[[53 28 79 51 44 52 51]
 [60  6 90 50 41 49 52]
 [55 68 47 56 58 56 56]
 [55 33 75 52 46 53 53]
 [53 76 36 57 62 57 56]
 [58 29 85 52 41 53 53]] Out: 44

[[69 38 68 59 64 56 57 53 52 57 47 71]
 [41 43 50 61 66 84 47 51 49 90 50 82]
 [17 51 52 73 79 51 44 50 44 51 55 32]
 [86 44 41 67 52 65 42 42 53 59 33 63]
 [53 41 60 77 60 37 55 60 40 48 13 32]
 [40 47 46 47 57 54 34 31 63 22 36 47]
 [81 35 63 61 76 24 55 57 55 73 38 51]
 [69 70 53 67 63 36 65 46 39 34 73 28]] Out: 57

[[597 783 430 542  15 681 454 538 468 548 143 455 564 455]
 [525 241 586 309 734 479 641 319 536 572 744 369 379 449]
 [ 45 548 275 612 452 179  41 596 224 146 286 613 569 577]
 [752 383 773 124 508 870 888 144 616 907 745 163 447 481]
 [574 350 356 618 560 285 483 616 559 323 460 604 330 319]
 [706 355 437 543 525 424 625 546 625 460 506 527 320 303]
 [458 536 290 683 353 301 321 673 457 264 261 634 434 383]] Out: 455

[[149 146 155 182 147 151 171 148 149 132 143 159]
 [148 143 144 201 131 147 183 137 143 127 137 161]
 [154 150 156 163 156 152 160 154 152 151 152 155]
 [176 184 193  28 233 173  78 210 186 236 208 137]
 [167 155 105 189 111 140 180 125 138 192 157 152]
 [152 154 138 191 126 154 177 137 149 140 143 162]
 [153 149 159 162 159 152 159 156 152 148 152 155]
 [153 149 162 159 162 153 157 158 153 148 152 155]] Out: 132

[[68 48 49 52 58 49 54 39 50 43 48 47 43 40 40 50]
 [64 40 52 53 54 42 53 53 50 51 46 52 61 48 42 41]
 [49 53 48 58 45 46 49 52 50 45 54 51 43 55 64 48]
 [62 51 51 49 47 36 46 46 50 54 51 41 28 39 53 61]
 [49 45 47 52 45 42 47 51 50 52 54 47 57 61 41 52]
 [55 50 49 47 53 23 51 52 51 44 49 50 62 50 58 53]
 [46 49 52 51 48 32 50 42 51 44 54 51 40 58 61 48]
 [49 46 53 48 50 50 49 51 54 49 57 50 51 55 52 35]
 [33 49 51 46 59 81 49 62 53 51 55 50 43 54 50 57]
 [41 42 51 52 48 54 50 55 50 46 51 45 47 37 51 57]
 [59 54 50 48 43 84 56 39 53 54 51 55 51 49 47 57]
 [68 55 49 52 49 51 52 49 49 48 51 52 32 41 64 51]] Out: 40
---
-5.46  -2.59  +0.63  +2.59  +1.38 -> -5.46
+4.92  -3.82  +5.54  -2.66  +3.19  +5.40  +4.67 -> +4.92
+4.69  -3.87  -0.97  -0.32  -0.51 -> +4.69
-5.01  +2.01  +4.07  -5.26  +1.25  +1.69 -> -5.01
-1.11  +1.03  +4.14  -1.34  -0.36  -5.75  +1.46 -> -1.11
+4.84  -1.60  -3.41  -3.31  +1.74  +0.77 -> +4.84
---
Input: [-1.12, -4.52,  2.80,  1.01, -0.36, -5.43]
Output: -5.43
Input: [ 1.92,  1.15,  1.64, -5.00, -1.40]
Output: -1.40
Input: [-4.27,  0.52, -4.44, -1.75, -4.74,  3.76, -0.99]
Output: -0.99
Input: [-0.26, -0.41,  4.73,  3.15, -2.35,  1.26]
Output: 1.26
Input: [ 1.08,  0.11,  2.81, -0.39,  0.06, -4.49]
Output: -4.49
Input: [ 2.07,  4.82, -0.02,  0.84]
Output: 0.84
Input: [-0.07, -4.12,  0.50,  1.93]
Output: 1.93
Input: [-1.43, -1.75,  5.39, -0.67,  0.49, -1.34, -0.83]
Output: -0.83
---
Q:
+1.29	-0.48	+1.76	+0.79	+0.80
-5.00	-5.58	-2.76	-3.43	-4.89
-0.10	-1.01	+1.54	+1.09	-0.56
A: +1.29

Q:
-0.78	+0.55	-1.34	-3.00	+1.45	+2.65	-0.16
-3.46	-1.59	-1.18	-4.34	+1.29	+1.13	+5.15
+1.79	+0.61	+1.00	+1.22	+0.55	+0.31	-1.67
A: -0.78

Q:
-3.77	-1.29	+0.83	+1.87	+1.11	-4.76	-0.75
-3.53	-1.34	+0.39	+1.42	+1.56	-4.85	-1.10
-2.74	+1.00	+1.75	+3.45	+1.50	-4.17	-3.38
A: -3.77

Q:
+0.44	-3.74	-0.48	+1.61	-0.69
+0.88	-3.24	+2.65	+0.09	-4.26
-1.61	-1.47	-4.26	-0.59	+4.27
A: +0.44

Q:
+1.24	+2.97	-4.08	-1.27
+1.09	+3.15	-3.90	-1.63
+1.15	+2.60	-3.86	-0.67
A: +1.24

Q:
+0.12	-1.18	+1.63	-0.69
+0.17	-2.50	+0.31	-0.25
+2.42	-2.97	-4.08	-1.22
A: +0.12

Q:
-1.01	+1.63	-4.52	+1.97	+2.29	+4.15	-2.84
-3.36	+3.42	-2.38	+3.40	+2.06	+5.36	-2.07
-3.35	+3.43	-1.71	+3.26	+1.59	+5.07	-1.68
A: -1.01
---
+0.81  -2.65  +5.74  -3.64
-0.65  -1.15  +2.04  +1.75
⇒ +2.04

-1.78  -0.34  -4.60  -2.38 ⇒ -4.60

-3.44  +4.09  +1.03  -2.59 ⇒ +1.03

+0.43  -1.03  -4.13  -1.37 ⇒ -4.13

-0.78  +4.53  -2.37  -2.33
+3.60  +3.57  -4.40  +3.72
+3.60  +0.18  +4.44  -2.27
⇒ +4.44

+4.22  +1.91  +4.92  -1.71 ⇒ +4.92

-3.25  +4.71  +5.31  +1.71 ⇒ +5.31

+5.09  +4.82  +4.86  +5.03
+2.69  +2.51  +2.49  +2.67
+3.87  +3.64  +3.66  +3.82
⇒ +3.66

+4.20  -0.06  -0.76  +1.49 ⇒ -0.76
---
[+1.34 -5.45 -4.26 -1.11] ⇒ +1.34, -1.11

[+4.29 +1.12 -1.24 -2.84 +1.30 +5.21] ⇒ +4.29, +5.21

[[-3.01 -2.79 -0.34 +0.54 -2.54 -0.86]
 [-1.21 +0.35 -1.64 +1.58 +0.04 -0.11]
 [-4.65 +3.83 -1.03 -1.46 -0.93 -0.33]] ⇒ -3.01, -0.33

[[+0.26 +0.46 +2.85 -4.07]
 [+1.73 +1.90 -4.33 +2.70]
 [+0.13 +0.64 -0.69 -5.64]] ⇒ +0.26, -5.64

[[-2.94 -1.78 -1.49 -3.15]
 [-0.61 +4.82 +0.51 -4.00]
 [-0.03 +0.08 +1.52 +0.43]] ⇒ -2.94, +0.43

[-2.15 +1.76 -4.24 -3.58 -1.04 +1.93] ⇒ -2.15, +1.93

[[+2.66 +5.63 +3.09 -0.60 -1.92 -4.45]
 [+5.07 +5.17 +3.98 -0.96 -1.34 +2.95]] ⇒ +2.66, +2.95

[+5.03 +3.23 +4.47 +3.27 -0.53] ⇒ +5.03, -0.53
---
-16.17	14.04	10.92	1.67	10.45	-0.86 | 10.45

-0.036	0.212	1.847	-0.079	-0.161	0.181
-0.009	-0.356	0.782	-0.077	-0.266	-0.623
-0.176	0.170	-0.411	-0.216	-0.231	-1.549
| -0.161

-0.2	-1.6	1.0	-0.3	-0.7	-1.3 | -0.7

-113.1	4.3	-85.0	193.4	-78.7	-150.0 | -78.7

0.20	0.00	0.05	0.03	-0.12	-0.03 | -0.12

-7.66	-6.59	-11.05	5.78	-11.32	-16.00
12.92	2.17	22.52	-22.56	8.52	3.14
-12.36	-5.17	-0.12	2.71	-11.69	-6.02
| -11.32

0.125	-0.003	0.152	-0.128	0.087	0.099 | 0.087

49.85	-117.07	66.94	-20.96	-175.04	-115.53
-5.44	-147.73	71.73	-35.48	49.72	13.56
-149.11	126.98	11.79	-31.78	-171.70	29.60
| -175.04
---
array([[ 1.47, -2.38, -4.56,  0.40,  0.35],
       [-3.33, -0.62,  0.10,  0.30,  0.45],
       [-2.12,  0.28, -1.46,  0.15, -1.35]]) Answer: 1.47

array([[ 2.02, -0.44,  5.65, -0.52],
       [ 2.22, -1.19,  5.65,  1.13],
       [ 0.04,  0.00,  5.65,  0.09]]) Answer: 2.02

array([[ 0.84, -4.06,  4.77,  2.25, -2.14,  4.34],
       [-5.17, -1.60,  0.46,  0.17,  2.71,  0.59],
       [-3.75,  2.50, -2.39, -4.06,  5.10, -2.19]]) Answer: 0.84

array([[-4.58,  2.78, -0.36,  2.22],
       [ 4.38, -0.32, -0.94, -4.59],
       [ 4.58,  2.46,  3.87, -4.55]]) Answer: -4.58

array([[ 0.18,  2.73, -4.88,  4.33,  0.34],
       [-1.38,  0.95,  2.00,  0.31, -0.49],
       [-0.73, -2.20,  1.65, -1.43, -1.34]]) Answer: 0.18

array([[ 0.98,  1.06, -3.22,  3.07],
       [ 5.50, -0.02, -3.07, -0.25],
       [ 5.37, -0.24, -3.27,  1.03]]) Answer: 0.98

array([[ 0.48,  5.24,  0.20, -1.53, -4.13, -0.17],
       [-1.40,  1.98,  1.45, -1.51, -1.52,  0.53],
       [-2.22,  0.01, -2.49,  2.65, -0.11,  0.94]]) Answer: 0.48

array([[ 4.13,  2.23,  0.44,  1.48, -0.69],
       [-0.37, -3.49,  0.79, -2.69, -0.72],
       [-0.27, -4.32, -2.52,  1.47,  5.71]]) Answer: 4.13
---
[[ 0.07  0.08  0.07  0.08  0.07]
 [-0.08  0.05 -0.09  0.22 -0.04]
 [ 0.09  0.08  0.03  0.18 -0.12]] Answer: 0.03

[[ 0.9  1.6 -1.9  2.3  1.4  0.5]
 [ 0.7  1.4  0.0  1.7  1.3  0.4]
 [ 0.5  1.3  2.1  2.0  1.2  0.8]] Answer: 2.0

[[ 122.9    3.3 -163.1  128.3]
 [ 112.2  130.9 -136.0   81.6]
 [-179.1 -159.3  132.8 -178.5]] Answer: -159.3

[[ 20.218 -10.202  18.081  -5.438]
 [ -2.130  12.611   0.376  13.102]
 [ 15.138 -13.053  21.044   5.705]] Answer: -13.053

[[ 0.471  0.826  1.737  1.739]
 [ 0.396  1.164  1.536  1.732]
 [-2.136  1.879 -2.218 -2.064]] Answer: 1.879

[[-1.2 -0.8 -0.9  1.8 -0.2]
 [-0.6  0.8  0.7 -0.7  0.6]
 [-0.3 -1.5 -0.3  0.9 -0.5]] Answer: -0.3

[[ 0.123 -0.200 -0.200 -0.105  0.055 -0.067]
 [ 0.027  0.124 -0.025 -0.006 -0.095 -0.036]
 [ 0.173  0.222 -0.227  0.023 -0.168 -0.023]] Answer: 0.023
